Each row is followed by its class number.
[-124  402 -219  -90  411  206  -34  185  202  128 -347 -279  230  -36
   12   15   58 -160  262  250  -51  -80   76 -242  137   65  111  856
  -11   15  155 -247  106  360 -351 -313   14] : 7
[  92  143  168 -300  285   30  -36  210 -166  632  146 -264   27  253
 -180   55 -169 -105  122  177  124 -172  116  148 -114  122 -134   69
 -188  314   84 -542  233  169 -206 -128  174] : 3
[ 321  223   57  538  100   37   -9   61 -160 -226  190 -155  -65   81
  126   76   35  -93 -180 -169  268 -130   39 -294  223  -80  -78  445
   26 -396  153  134 -115  345 -217 -192 -114] : 7
[ 576   69  -46  621 -148   37 -177 -323   -9   25  340 -143 -324   10
 -239  -55 -164 -159 -259 -247  -72  -41   59  185  519 -432 -382  181
  -55  -65  198  419 -108 -346  213  -23 -181] : 6
[ 122  331  360  237 -399 -417  -81   20 -339   -9  246  354  110  211
  218    5  -55 -182 -127 -269  142  -55   63 -371 -215 -346  -12  -41
 -400 -279   70 -140 -120  100  -68  318  230] : 5
[  21  214   -4  -68  -46   84 -153  263 -103   61 -118  150 -118  234
   49 -120   41  -57  141   12  103  -27   35 -215  -14   66  138  311
 -107   12   70 -154  221  -30   72  -84 -150] : 4
[ 254  364  -47  189   17  311 -130  544 -167  -67  149  -41    9    8
  -68  -56   24  445  208  135  423   13  -30 -285   10   26  100  469
   89  126   40  -65  -93  -92   55 -161 -182] : 5
[-103  285  108  188 -104  149 -217  316    6  -14   19 -182  126  -16
   38  -20   47  375  119  155  237 -145 -128 -132   88   75   25  193
  -35  108  107 -140   60 -230 -116  -74    3] : 8
[-168  161 -165 -111  435  183 -129  289   65  276   41  135  -15   26
   53  -75  -33   93   96   12 -168 -423  -18   90 -141   32   -6   85
   42   16  -23 -293  -90 -352 -105  -24 -137] : 3
[ -62 -178 -170 -389  209  119  197   61  -23   27 -164 -143  106  175
   98  213   63 -103  182  216  -93  247   13 -224   67   86  110  156
  197   27  -51  -96  132  347 -226  -83  -46] : 8
[-141 -134  187  -37  225   91  119  303    4 -203   -6   19  462 -410
  -70  -66  100  406  200  102  344   80   53  116   25  -49 -298 -446
  232  171 -171   76   39   28  -49  191  -64] : 6
[ 135   59   51   98 -106   73 -269 -144   36   10   48 -290   91   18
  -85   23   49 -204   52   94   23 -159   -8  -92   49  -78   72  195
   73 -347  -11   89  272  394  -94 -126   14] : 1
[  85 -354  -42   18  141  102  160 -278  109  -39  -53  -17  -43  197
  254  142   84   80  123  -53 -493   44  -51  225  156    5    4 -356
 -107 -291   25  331  123 -280  -71  157  -89] : 7
[  22  105   48  255 -157   96  -53  129 -181 -383    3 -153  -84  220
  181  151   83   17    0  -37  -76   97   -8 -170  262  179 -126  255
  -70  -44  127  204   61  -21  -50   -8  -40] : 1
[-157 -104  178 -187 -181 -266  329  -12  -38   90 -236  247  179  -71
  125  104  -59 -256   60 -120  -24  142   -7 -290 -180 -425  332  249
  -93   59 -239 -106   66  371  -42   13  221] : 6
[  -9  -46   71   34   77   32 -112  -15 -126  113   54  -70   43  124
  238   74  -70 -242   32 -160    4 -137   62   17 -163  -28   35 -252
  -99 -251   22 -107  241  205  -75    0  -56] : 1
[-256  -54 -107  -36  236  108  160 -100  387  -89 -121 -179   68  191
  170  259   67   41   22  147 -705  298  146  101  313  450  190  -93
  159  161   11  202  -45  -74 -154  101   -5] : 0
[ 235  -34  270  394 -347   73 -119  111 -363  145  -79  -68   35  246
  145  -10   -2  -92   67 -214  287  151  -18    3   29  102  -37 -272
   25  122  104   38  224 -102  146  234 -174] : 5
[  48  232 -215 -212  360  147 -161  174 -109  184 -129  -27  -35   45
   84 -168  -40 -203  224  -47   -6 -298  163 -170   39  -16   39  520
  -17  -55  258 -325  192  254 -184 -126 -225] : 5
[ 724   41  211  189 -260 -137  193 -118 -484  370  613 -100 -293  463
  -49   49 -106  100 -316 -100  491  107 -131   74   45 -210 -239   41
 -333  -95  -63 -170 -134 -176  169 -189  235] : 7
[ 396  113 -343  -43 -207  400  -27  376 -238  -53   36 -265 -329  487
 -121   76  106  680  262  338  213  111 -241  -23  107  163   17  271
   81  264   86  180 -101 -899  253    0 -111] : 2
[-173 -219  262  156   10  -26 -145   62   63   37 -129 -299  361 -226
  -16  184  -15  106   22  -20  318 -151  -79   -8  181  246   83  -37
  432   92  -92 -136  149  319 -177   36  -59] : 8
[-166 -140 -311 -366  105  199  410  441  -10   94 -543  127   45  248
  121   61    8  -33  434  271  286  240  -33 -366  -13 -400  402  146
  234  754  -70 -118  278   53 -220   65  -87] : 3
[-116   11  -32 -339  -80  -57  113    8  164   73 -187  204   73  -18
   39  -39  -21 -311   90  124  -29  134   28 -255 -146 -136  496  167
   61  225 -243 -223   16  245   71  -65  227] : 9
[-216 -195   88 -260 -158  -68  176 -134  283  -30 -331   -7  244 -129
 -155  158  112   63  -24  150  -74  218 -186   -2   -6   79  180    2
   80  203 -181   -2   -3    1  121  -66  199] : 0
[-288 -230 -169 -337  218   21  385 -190   61  159 -262  265  -13 -119
  147  -49  -63 -274  152  -26 -510  125  143   51   31 -258   -1 -301
 -229   87 -126  -94  -53  -86  -15   19  131] : 8
[  10 -245  396   26   36 -232   95 -255  -53  136 -128   11  225 -182
   60  -10  -38 -559 -180  -71 -170   66  168   58  109   47 -213   66
  -65 -222  -66 -146   22  554  -81  -20   84] : 8
[ 264  352   63   92 -261   31 -121  295 -118  290 -111 -103   -5  -70
 -244   28  -47  229   89   87  352  -77  -32 -126  184 -127 -112  556
   16  240  161 -102 -122 -190   67 -167  -41] : 3
[-200  122 -215 -217  383  212  -27  122  118 -361 -102   41  147  -38
   86  -79  190   83  220  194 -351   70  108 -296  142   79  163  285
   20  -96  125  100  154   46 -391  154  -96] : 1
[ -38  276  -46   25 -100  -23   59 -106  240 -154 -164   32 -219  278
  -24  -10  -20 -560  -85  -59 -442  185  186 -313  313 -154   68  589
 -209  114  240  209  -74  120  226 -187   12] : 2
[  53 -177  440 -152 -265  -50    5   59  -97  -97 -309 -129  358  -79
  -19  353  152  -17   -1   31  -57  -20   -5  -56  209  325 -108  270
  172   49 -109  -31   -1  293  148   79  135] : 6
[-181 -173  -32 -181   77  -49  328    6   59 -260  -97   38  181 -141
  -72   -6   53  164   46   49  106  118  102  -39   -5 -255   69 -129
   64 -111 -264  303 -107  -52  138   50   56] : 7
[ -92 -204  361   74  300   28 -108  136  -77 -188  158  199  381 -359
    4 -132  -29 -127  -28  -96  277 -113  118  218 -144  163  -79 -509
   25   85 -267 -186  288  332 -150  116    2] : 4
[ -16 -233   19  -84 -180  211   77  -18  158 -224 -358 -268   63 -197
 -306  125   19  112   35  292 -324  271   -3  134  628  202 -230   20
  209  423   -7  206  -33 -378   99  -53   44] : 1
[ 292  291  174  392 -112  211 -435  219 -156  313  195  -63 -139  301
  191  -39 -201 -297   -7 -312   97 -645   68   38  -74   25  -39    9
  -34 -114  214 -171   26  -18  302 -228 -162] : 2
[-305  178   37 -233  483  182   -1  362  -41  -58 -205   96  431 -178
  145 -213   64 -178  258  101  252  -88  324 -271 -102  168  187  213
  104   73  -67 -394  220  682 -329   68 -115] : 7
[ 221 -247 -284  -80 -271   90  334 -168   52 -184 -314 -167 -269  384
  -87   98  227    0  123  224 -111  234  -84   -3  164 -155   56 -205
   35 -122   69  600 -210 -212  227   42 -228] : 0
[ 170  378 -190  207  110  345  -20   84  169  -76 -263    5 -171  416
   31 -265  189 -211   25  257 -207  135  146 -350  288  234  414  463
  -24   93  340  -59   60   -5 -212   39 -280] : 4
[ -53  207  145  227 -197 -200  154 -266  159  -60 -148  117  193  -46
  257   49   36 -383 -181 -170 -157    6   78 -349   16 -283  381  293
 -148 -249  -39   27 -119  352   -1  -66  305] : 1
[-527 -431  206  -62 -518 -255  -33  -33  -10 -306 -410 -197  318 -261
  -60  190  107  136   69  113  103  356 -172   14  217   -9 -147 -332
  241  121 -194  364  125    4   64  225  -38] : 9
[ -74   76 -102  -72   18   11  -79   10   64  -89   11 -193    1   52
   31   34  -23  -14  124  -24   47 -189  -15 -168  -29 -207  156  -33
   49  -64  112   15  190  134  -49  -55   37] : 6
[ 150   18 -394  224 -121   75 -106 -244  195  -35  135   22 -316  246
  -33  -63 -161  -84   -5   49 -381 -130   62  155  197 -290   -2 -244
  117   99  114  393 -202 -472  113  142  -51] : 9
[ 129  180 -298 -303  459  369   10  338  187  126 -346   61   27  -57
 -260   -4  113  251  240  336 -216  -39   84  -90  153  340  369  493
  335  336 -108 -239  171 -136 -131 -118  -25] : 0
[ 125  277  251  349 -507 -212 -133 -108 -192   68  469   71 -239  429
  155   15 -170 -235 -247 -404  182 -104  -14  -55  -56 -207 -370 -164
 -321 -164  113  100 -239 -300  405  -63  195] : 0
[  24   79 -156   94  117  293  -14  161  157   -1 -135 -262   -8  -89
  -76   54  -71  110  215  201   33  -89  -27 -102  222 -163  -32  321
   84  208  164  -34   -9 -103 -196 -132  -89] : 3
[  94   30  197   -3  237   -4   28   23 -107 -225 -109   56  307 -367
   38  -69   73   41 -120  -31   83  120  154    4  215  354  -47  264
  -27  115   66 -215  127  227 -245   35   92] : 2
[ -62   45  166 -122 -193  -64  -39  146  -49   29 -268   92  286  125
   77  -60   94 -176  115  107   47  -11   93 -224    6  -47   -8   14
  117  -55   28    2   40  166  -21  160  -51] : 0
[ 123  -90 -107  143  -93   75 -144  147 -157   71   79    0 -243  341
  333   77  -33  283  112  -87 -246 -138  -81   87  110    1  -82 -374
   63  -57  225  137   32 -620  -42  249 -248] : 5
[ 184  198 -298    0   -3   53   93 -413  241   23   88   44 -343  132
   -2  -70  -49 -362 -174 -113 -261   -3   19 -202  -33 -462  358  464
 -252 -233   66   93   72  102  132 -371  165] : 5
[-120 -174  265 -393  -71   33  134   42   57  -11 -500 -188  485 -234
  -29  288  168  -64  166  150  -63    6   -8  -87   63  179   -9  202
  213  169  -56 -134   75  324  -18   78  193] : 3
[  36  532  -57  199  -74  183    5  258   69 -177    7  132   24  263
  207   21   60  239   61  -48   37  -47  -32 -336  -17  -10  284  352
 -194  -28   69  -70 -111 -444   47  -52  105] : 0
[-110  -67   77  221   33   -6  179  275  -85   15   56  116  120  330
  384  190  -65  209   86 -136  288   13 -118   58 -270  104   90 -372
   36  268 -149  -99 -173 -308  141  198   74] : 5
[-118  -21 -237 -230  223  348  301  -62  308  -89 -199  -57   65  158
   99   79   99  -76  200  224 -374  139   32  -32    5   67  441 -101
   -1  158 -145  -11   53    9  -76  -73   96] : 6
[-299  241 -146 -129  443  164 -182  433   29 -115  -35  265  160 -126
  131 -301   21  -66  187    2  269 -365  202  -92 -243  -87    9 -107
   61  -41  -29 -193  195  279  -89  -81 -244] : 2
[ 208  279  140  480    8   71   15  -47   12  166   -9   26  -70   54
  243 -126  -42 -244 -170 -199   18  -43  -28   46  159  -32  -64  139
 -202  144  218 -257   45 -295 -257    5   80] : 4
[ 161  231 -274   42  288  190  -25   10  135  -78   11 -143  -25  -62
 -163 -117   47  140   71  152  -65  148   20   23  258   24 -187  342
    1   24  112   80 -113 -271  176 -210  -30] : 9
[ 389   47  430  162 -316  -97  -53  -30 -265  302  238 -198  242  168
 -112  491   50  408  -76 -129   91 -297 -353  219  -60 -140 -527  229
 -174 -203 -150   68  -43 -483  260  -54  474] : 4
[ -48  125 -160  -78   49  -14  290 -116  237  235 -257  179 -267  120
  -66    4  -47 -182  -84   44 -446  123   53  -36   66 -155  253  151
 -243  163   26  -47 -151 -275   22 -150  150] : 2
[  13   49  -92  -88   12  165 -153  108    9  345  -60 -301 -237  110
 -285   74  -75  -72  167  143 -239 -182 -133   46  264   33 -212  644
    1  121  -27 -119  -98 -287  112 -269   -2] : 2
[ -43 -138  129 -122  -42   82  -63  -23  242 -160 -210   19  267 -333
 -238    0  141  266  -24  244  105  186   28   71    4  308  198 -220
  103  -19 -127   85  -50   13  164   10  -25] : 2
[ 283 -165 -253 -131 -274   51   22 -240   -6  -64  164  -77 -232 -119
 -156   23   20  495   26  208   85   95 -275  134   56  -96   -8 -227
 -117  -46  -90   61 -223 -659  163  -52  252] : 2
[  56  345  139  326    8   14  -50  103   42  216  314  -13  -39  299
  256  -71  -63  -99  -68 -217  277  -99  -28 -116 -260 -127   41  -10
 -119  -34  157 -145   23   53  -32  -53   16] : 0
[ 196  -26   96  148 -205  -64  121 -172  -42  -30   34   44  -30  115
   94  -52  109 -143 -183  -31  259   83 -112 -166   49 -143   96  -33
 -125 -139  -66  -35 -221 -120  145    5  152] : 2
[-203   79 -248 -314  198  251  124  -66  368 -303 -282  -80  141 -131
  -36    6  186  155  197  365 -441  247  183   18  284  264  238  -27
  113   87  -37  201   96  -20 -217  -10   50] : 9
[ 473  -17   -2  293  370  354 -141  162  -82  278  107 -224  -77  -46
 -126  -10  -93  -64  -19  -15   43 -616  191  211   83 -169   38  251
  170 -166  -12  -13   39  288   79 -214 -349] : 5
[ 245  418  -40  134   91  240 -238  349  -16  132   59   90 -230 -119
 -334 -196  -31  124 -124  101  159 -141   10  -76   15  174  218  699
  -37  356   41 -250 -122 -107  279 -348  -65] : 9
[ -35  394  -12  -44  214  203 -121  244  -48 -116 -215   44  195 -188
  -71 -300   71   19  130   96  201  -94  200 -223   65   30  -63  336
 -129  117  281 -289  132  248  -32  -55 -106] : 9
[  88   80 -106  -97 -145   -1  241  -56  159 -190 -226   54  -28  170
   46  107   73 -225  -25  150  -54  241   84 -267  126 -222  328  341
   38  117 -126   90  -13  225  111  -59  110] : 9
[-175  -51  -38   71  -26  217  206  192   62 -143 -109  -99   58  -69
  102  -34    1  206  182  145  -72  262  -36  -64  238 -313 -101 -254
   -6  466  101    9   47 -180 -107  183 -129] : 9
[ 137  135  -33  106  189  240  416  168  -33   77 -299   16 -170  349
    9  109   -1  -69   -8  167 -314  237  101 -148  279  353  310  468
 -235  402   66 -204 -262 -215   -3 -170   97] : 3
[  18  171   74 -161   50   15  -45  -16  162  113 -258  118   80   13
  -52  -33    7 -317  -43   51 -194   10  106 -146   -9  255  329  503
  -48   93   33 -264   15  263   30 -114   72] : 7
[ -28  172   75   10 -305 -552 -120  -52 -273 -250  253  211  146 -354
  -33  -92  -49  -13  -48 -182  722 -221   15 -389 -360 -885   35  118
 -116 -562 -207  145  202  595 -181   -9  247] : 9
[  -6   18 -266  174  303  426 -129  -58  344  -26 -101 -482  131   13
   -5  268   68  185  253  258 -577   39 -119   71  258  307  137  385
  212  -93   29  171   50  -21  -95 -227  -76] : 5
[ -39   24  -46 -118  104   41  -49   49   -4 -198   -7    5  194 -100
  135 -107   54  -48  -47   93   99   81   70 -236  172  112  -70   52
  147   66  176 -229 -120  199 -208  151 -100] : 7
[-119   13   42   70  476  265 -187  182  204  229  -72  -81  126   29
   74  -39 -130 -122  191  -16  -64 -220   77  163   80  199  -10  -47
  129  373  155 -311  454   69 -335   -1 -128] : 4
[-333 -140  -52 -240 -246  -19  -47  112  150  -11 -173  -37  -57  141
 -196  111   48  128   87  221 -190  -75  -85   55  -37  221  140 -246
  299  236 -117  212  -97 -120   83   41    1] : 6
[-187  179 -324  -53  534  254 -118 -143  372 -186   23  -83  119  -71
  102 -188   47 -194  119  123 -332  -66   80    8   99   59   69  264
   -6 -161   76    6  255  125 -338 -204    0] : 2
[ 253 -276   49 -320  -12 -117  158 -218  -96  -31   62   -2  101 -132
  -79   64   39 -110  -55  143   28  284   25   22  -90   65  -10 -135
   56 -123 -243  -60   48  269   49  -42  294] : 0
